Where the symbols take the states:
q918: z>q224, y>q634, m>q391
q783: z>q251, y>q749, m>q335
q823: z>q280, y>q437, m>q867
q335: z>q749, y>q929, m>q311
q813: z>q233, y>q567, m>q110
q311: z>q481, y>q251, m>q453
q926: z>q189, y>q810, m>q775
q9: z>q670, y>q622, m>q794
q380: z>q734, y>q775, m>q360
q233: z>q810, y>q988, m>q69
q893: z>q699, y>q742, m>q693
q201: z>q893, y>q742, m>q20
q169: z>q74, y>q100, m>q783
q465: z>q465, y>q924, m>q567
q334: z>q108, y>q508, m>q9
q74: z>q508, y>q670, m>q9
q593: z>q538, y>q926, m>q380
q772: z>q742, y>q262, m>q645
q634: z>q187, y>q109, m>q336
q20: z>q262, y>q109, m>q791
q69: z>q201, y>q622, m>q593
q626: z>q835, y>q380, m>q100
q775: z>q783, y>q27, m>q9
q791: z>q546, y>q187, m>q527
q251: z>q504, y>q823, m>q437
q504: z>q251, y>q74, m>q311
q699: z>q27, y>q567, m>q645
q567: z>q621, y>q920, m>q893
q621: z>q20, y>q465, m>q699
q360: z>q626, y>q9, m>q642
q189: z>q622, y>q110, m>q593
q920: z>q465, y>q109, m>q742
q645: z>q813, y>q893, m>q810
q508: z>q775, y>q335, m>q504
q109: z>q453, y>q334, m>q187
q749: z>q783, y>q642, m>q508
q163: z>q871, y>q791, m>q336
q693: z>q645, y>q622, m>q233
q924: z>q924, y>q772, m>q920
q794: z>q251, y>q538, m>q110
q27: z>q926, y>q386, m>q622
q546: z>q772, y>q20, m>q163
q391: z>q929, y>q504, m>q108
q280: z>q488, y>q929, m>q918
q437: z>q370, y>q867, m>q109
q187: z>q20, y>q952, m>q434
q810: z>q645, y>q693, m>q163
q538: z>q9, y>q189, m>q504
q110: z>q645, y>q645, m>q926
q527: z>q621, y>q434, m>q924
q670: z>q729, y>q626, m>q251
q729: z>q504, y>q749, m>q380
q622: z>q775, y>q69, m>q538
q106: z>q929, y>q488, m>q187
q867: z>q918, y>q108, m>q106
q224: z>q106, y>q280, m>q370
q100: z>q670, y>q360, m>q749
q262: z>q434, y>q481, m>q546
q108: z>q823, y>q504, m>q280
q336: z>q386, y>q201, m>q465
q453: z>q108, y>q729, m>q280
q952: z>q823, y>q224, m>q952
q871: z>q924, y>q546, m>q20
q481: z>q634, y>q437, m>q20
q642: z>q100, y>q794, m>q335
q734: z>q794, y>q593, m>q626
q641: z>q641, y>q336, m>q621
q929: z>q360, y>q334, m>q823
q742: z>q926, y>q386, m>q233
q370: z>q952, y>q918, m>q481
q386: z>q920, y>q163, m>q641
q488: z>q952, y>q453, m>q224
q835: z>q642, y>q734, m>q670
q988: z>q693, y>q621, m>q813
q434: z>q791, y>q634, m>q772

The rows follow the links: the fewer symbols apart two states are, the more alike their rows tend to be.

Known rows, each with its state:
 19  -25    5   20   18   -4  -41  -15  -15   -3    6  -15  -12  -37  -39   43    1    9   -3  -20  -18   22  -22   -5    3  -10   14  -25   21    4  -19   13  -19  -15   12   13   -4   -9   -5   -6   17   29   44  -10  -34    3   11   -2   -1    4   18 | q729
-13   26   -8    4  -10    2    2  -24   21  -24   26   -4    2   33   40   -9    7   -6    6   31    6   -4   16   18   -9   18    9   27   12   24   -6   24   18   14   14  -14   20    2   -1   21  -22   -9  -49    3   17  -13   -5   -9    1   28  -31 | q201
-10    2   -3   -7   15   -8    8   12    8  -17  -16   22  -25   13   42  -25  -22  -42    7   15   26   17   -6   22  -17  -17   -9   13   -7   35    2  -29    6    9   12   -4    9   -3  -36   -9  -38   10   15  -28    4  -15   17   -8   13   17  -16 | q634
 15  -23  -10   20  -11   13  -24   -6  -22  -26    1    5   10   -3  -29   27    0   12   -5  -19  -26   -4   16  -12   -2   15    4   28   14   22  -34    4  -34  -18   -3  -15  -23   -1   -5   -2    8    2   54    4  -19  -14  -11  -12  -36    3   16 | q626
 22   19  -19   11    3   10  -19  -26   -1  -16    4  -36   26  -16  -44    2   24   35    8    6   -7   13   14   29    9    8   22  -19    0   -3   21   11  -17    6   18   -2    9   25   31   11    0   19  -16   17   -7  -12  -12   -9   20   10   -8 | q775
 -3  -13   27  -13   27  -11  -23    4    5   41    0   14  -20  -15   24   27  -10    5  -34    8    5   29  -32  -16    1  -29   -3  -29   10  -14   13    3    2    6    8   11    5  -20  -10    2    5    2    1  -29   12   13    4   37   12  -38  -10 | q108
-25   19    9   14   -1   11    4    3    5   12   34   -9    8   35   11   -4    2   -4   -3   -8  -10  -29   15   16  -10   21   -5   17   15  -18  -17   48   16    3  -27    4    3  -27   -6  -13   10  -36  -22   33   24    4  -10   23  -18   15    8 | q988
  2  -15   20  -12   36  -12  -13    8   -2   33  -10   13  -23  -15   23   22  -21   -7  -31    3    7   23  -28  -12   -7  -33    0  -32   -1  -12   12   -3   -4    0    8   17    4  -19  -12  -10  -10    1   16  -32   11   14   -2   33   17  -42   -5 | q453
 27  -14   -7   20  -20   17  -29  -12  -31  -22   -1    1   29   -4  -35   27   10   25  -11   -9  -22   11   23    3    2   20    6   22   18   27  -23   -3  -39   -9    5  -18  -19   16    5   11   10    3   42   -4  -16  -19  -10  -10  -24   -3    5 | q380
-25   26    0    5   -7   10    9    7   11    6   21   -8   12   39   13  -14    2    1   -3   -7   -5  -26   20   11   -8   26    3   21    9  -18  -19   50   25    3  -27   10    8  -11   10   -9    8  -27  -40   33   20    5   -8   18   -9   20    0 | q893
  5   -9   -5   17   36   -9  -20  -26    9   -1   16  -41  -21  -34  -30   18    7   11   14   -8   -1   13  -20    9   11  -11   23  -47   -1  -12   11   20    3    1   24   12   16   -3   15   -1    2   31    3   -3  -24    2    7   -9   28   14    5 | q508
  4  -12  -19   18   23   -8  -12  -15    2  -19   13  -41  -17  -34  -42   10    8   10   31  -23  -17   -8  -18   -1    8   -9   24  -34   -9  -16   -6   19   -3   -9   19   12    3   -1    7  -10   -8   25   23    4  -31    3   -3  -20    6   19   23 | q749
  1  -17   14   -7   34  -11  -26   -8    4   20    9    0  -27  -12   22   28   -8   19  -32    0   -7   12  -21  -19    6  -21    9  -35   -6  -23    7   10  -12    6   15   -2   -1  -15    2    3   -4   -3   24  -31   10   16  -16   25    1  -51   -3 | q929
  3   -7   21  -27   27   -5   -8   23  -14   38  -20   19  -15   -4   29   13  -21  -10  -30    2    6   21  -14   -7  -10  -33   -7  -23    2  -17    9  -13    3    5   -5   19   11  -14  -23  -12  -16   -5   11  -29   19   10    0   41   12  -40   -4 | q867
 -8    7   -1   -8  -40  -13   23  -22   29   -5   20   21  -19   -7   23   -7   23    5   24   22    6  -25  -20  -40   10   -2  -10   11  -20    5   21  -29   12   -8    6  -24  -20    0   -1   29    4    2  -26    6   -1    0    3  -25  -24  -10  -22 | q163
 -5   21   -5  -20  -23  -16    5  -10   11  -26   -1   10   -6   17   32   15    8    3   17   31   -8    6  -20  -34   -4   -1   15   26  -14    7  -18   -6   43   -9   12    7   13   -6   -5   15  -36    8  -47  -23   -8   -3   10  -19   -8   22  -27 | q336
-19   20    5    0  -28   16   13    6    5   30   25    1   17   13  -14  -10   16    0    5   -9  -13  -36   13    6   -7   14  -21    7    3  -31    9   15    7   -3  -39    8  -11  -16    1   -9   29  -28  -26   56   24    1   -4   16  -12   -9   13 | q645

Each walk starts at a row. The symbols on each line, taken left to right, move it on to the next state.
Answer with the state's row; about right is enough.
start -17   40   -2   -4  -23    1   19   -8   18   -6   27   -4   13   34   22   -9   14   10   10   17   -2  -25   12  -12    2   26    7   24   -3   -7    0   30   27    6   -9   -6    7    4   20   19    3  -20  -58   24   23    1  -10   -3  -13   22  -20
z m y y y z y
-14  -16   -2   -3  -28   -9   25   -7   33   -5   14   22  -27  -10   26  -27   10  -22   23   16   21  -20  -18  -17    6    1  -28    8  -11   19   23  -38   -1    4    9  -39  -20   13    2   21   16   -1    3   -4   -5   -2   13  -31  -10   -5  -10
z m y y y
 -2   24   -4  -25  -31  -16   10  -16    9  -19   12   10    4   15   16   19   13   19   19   26  -13   -1  -16  -44    1    3   22   20  -14   -3  -11   -3   39  -16   10   12   13   -4    5   18  -26   12  -57   -6   -7   -3    4  -19   -7   14  -25
start   2   21    2   -1  -36   19   14    3   -8   32    8    0   42    1  -37   -7   23   13   -3   -6  -10  -20   20    6    1   14  -12    4   11  -16   16   -7    1   -3  -39   16   -8    0    1   -8   29  -17  -23   52   19   -3   -5   14   -9  -11   10
y z m y z
-18   19    7    7  -14   12   13   12   -1   21   27  -10   19   28   -4   -9    7   -3   -2  -14  -12  -29   19   11   -7   21  -14   11   13  -22  -13   37   15   -2  -37   15   -2  -25   -3  -19   28  -33  -23   45   23    6   -9   26  -17    6   19
z y y y y m y
-10   -7   14   -1   31   -9    2   15   14   -3  -13   19  -25    8   48  -13  -25  -39  -13   15   32   26  -13   20  -11  -19  -10    2    3   32   -4   -7    9   11   16    0   13    3  -19   -8  -15   14    6  -40    1    2   19    3   22   14  -13
start  28   21    6    9  -16   22  -13   -5  -12    7  -11   -7   49  -19  -40    4   17   20  -16   12    1   32   24   34    2   10   -3   -3   25   16   25  -11  -23    5   -1    2   11   34   16    7   22   18  -14   20   -1  -14    8    2   28    0  -16
z m y z
 26   -1   -1   26    7   14  -32  -22  -10  -13    5  -19   23  -19  -42   20   11   28   -9    5   -7   33   18   29    3   12   14  -11   21   14   10   23  -35    2   20   -8    6   23   19   13   22   21   13    7  -14  -12   -2   -5   14    9  -15
z z y y
 13  -24  -23   22    3    0  -17  -13  -16  -24   10  -19   -3  -19  -39   26    4   15   19  -29  -30   -9    0   -6    7    2   20   -4    3   -4  -21    8  -24  -20    4   -4  -17   -7    2  -11   -1    9   50    8  -30   -9   -8  -19  -22    9   33
start -10  -16   11   -7  -10  -11   32   18   23   -1  -25   16  -13   20   17  -24   -7   -1   -1   -5   21  -11  -13  -41   19   23   -7    4  -26   -1   -4    8   11   -1   -3  -15  -16   24   36   27   44   -7  -14  -21  -22   18   10  -18   -2   12    9
y z z z y m
 12   31   -4   -7  -32   19    6  -12   -6   13    3   -8   41   -4  -38   -8   23   33    0   10   -7   -1   30   16    9   15   -1    2    3  -13   30   -7   -9    4  -14   -1    1   20   17   11   19    0  -35   44   12  -10   -8    5    9  -13  -15
z m m m z z y
 19   -9   -3   10  -27   22  -22    0  -29  -18   -9   18   33   -1  -39   20    3   15   -4  -14  -21    6   24   -1   -2   15   -4   33   22   24  -22  -11  -37  -15   -9  -14  -18   12   -5    0   13    4   40    8  -10  -18   -4   -7  -28    0    9
start  20   26   -2   -2  -31   24    0   -5  -13   17   -7   -9   52  -13  -41   -5   22   25  -12   12    0   12   31   29    1   15   -6    4   14   -3   32   -9  -18    8  -11    6    3   33   16   12   21    2  -25   32    7  -13   -5    3   16   -8  -12
m z z z y m y
 12  -28  -11   23    0    6  -32  -19  -19  -28   11   -9    1   -9  -27   32    1   23   -8  -21  -30   -1    8   -8    9    9   12    9   13    9  -29    9  -38  -11    7  -19  -20    1    3    3    3   -1   53   -4  -20  -10  -17   -8  -36   -2   19
z z y z
 16    0    0   13  -21   26  -14    1  -28    8  -11    3   41  -20  -68   16   10   17   -7  -13  -11   16   11   15   -3   11   -8    6   23    8   -1  -19  -25  -16  -17   12   -7   13   -2   -6   32   16   20   28  -13  -15   14    4    2    9   12
start -15   22    1    3  -37    9    9  -11    5   27   36   -6   12   -3  -10   -5   20   13    8    7  -12  -39   10   -3   -1   10  -18    7    8  -27   15    9    3    6  -24   -6  -15  -15    1   -1   19  -30  -30   54   30    4  -13   13  -20  -19    5
m y z m y
-15  -15    0    5  -14  -13   28   -5   32  -18    7   16  -25    0   36  -33   -1  -29   16   20   28  -20   -9  -10   -1   -6  -22   11  -13   30   20  -32   -7    6   12  -43  -16   11   -5   15    4    0    9  -13   -2   -4    5  -30   -7    2   -9
m y m m m y
-24   26    5   10  -13   19   -1  -10    7   19   43  -16   14   19    2   -6   17    4   -6    1  -12  -32   21   17   -4   16   -5    9   19  -18   -1   33    6   12  -27   -3   -5  -11    2   -7   14  -32  -23   47   35   -2  -21   24  -17   -5   -3
start  -1   24   -3  -21  -23  -10    2  -11   -2  -17    1    9    0   15   15   26    8   12   16   22  -19    8  -17  -39   -7   -5   22   19   -7    4  -26   -6   44  -17    8   18   12  -15  -11    3  -44   15  -42  -14   -8   -5   10  -18   -7   19  -18
y y y m
-20   28    0   16  -12   11   -3  -10    7   11   38  -10   11   23    9   -5   11    4   -6    0  -11  -29   20   20   -6   22   -6   13   13  -17   -1   41    5   10  -22   -8   -1  -16   -4   -3    8  -36  -26   43   33   -3  -19   24  -17   -2    1
y z m y y z
-16   -9   -1    7   -6   -9   20   -1   30  -12    4   20  -28    6   41  -34   -4  -40   14   17   32  -12   -5    9   -1   -6  -26   16   -8   39   10  -33    0   10   18  -32   -4    9  -20   12   -6    0    5  -17   -3   -6   16  -27    2   13  -16
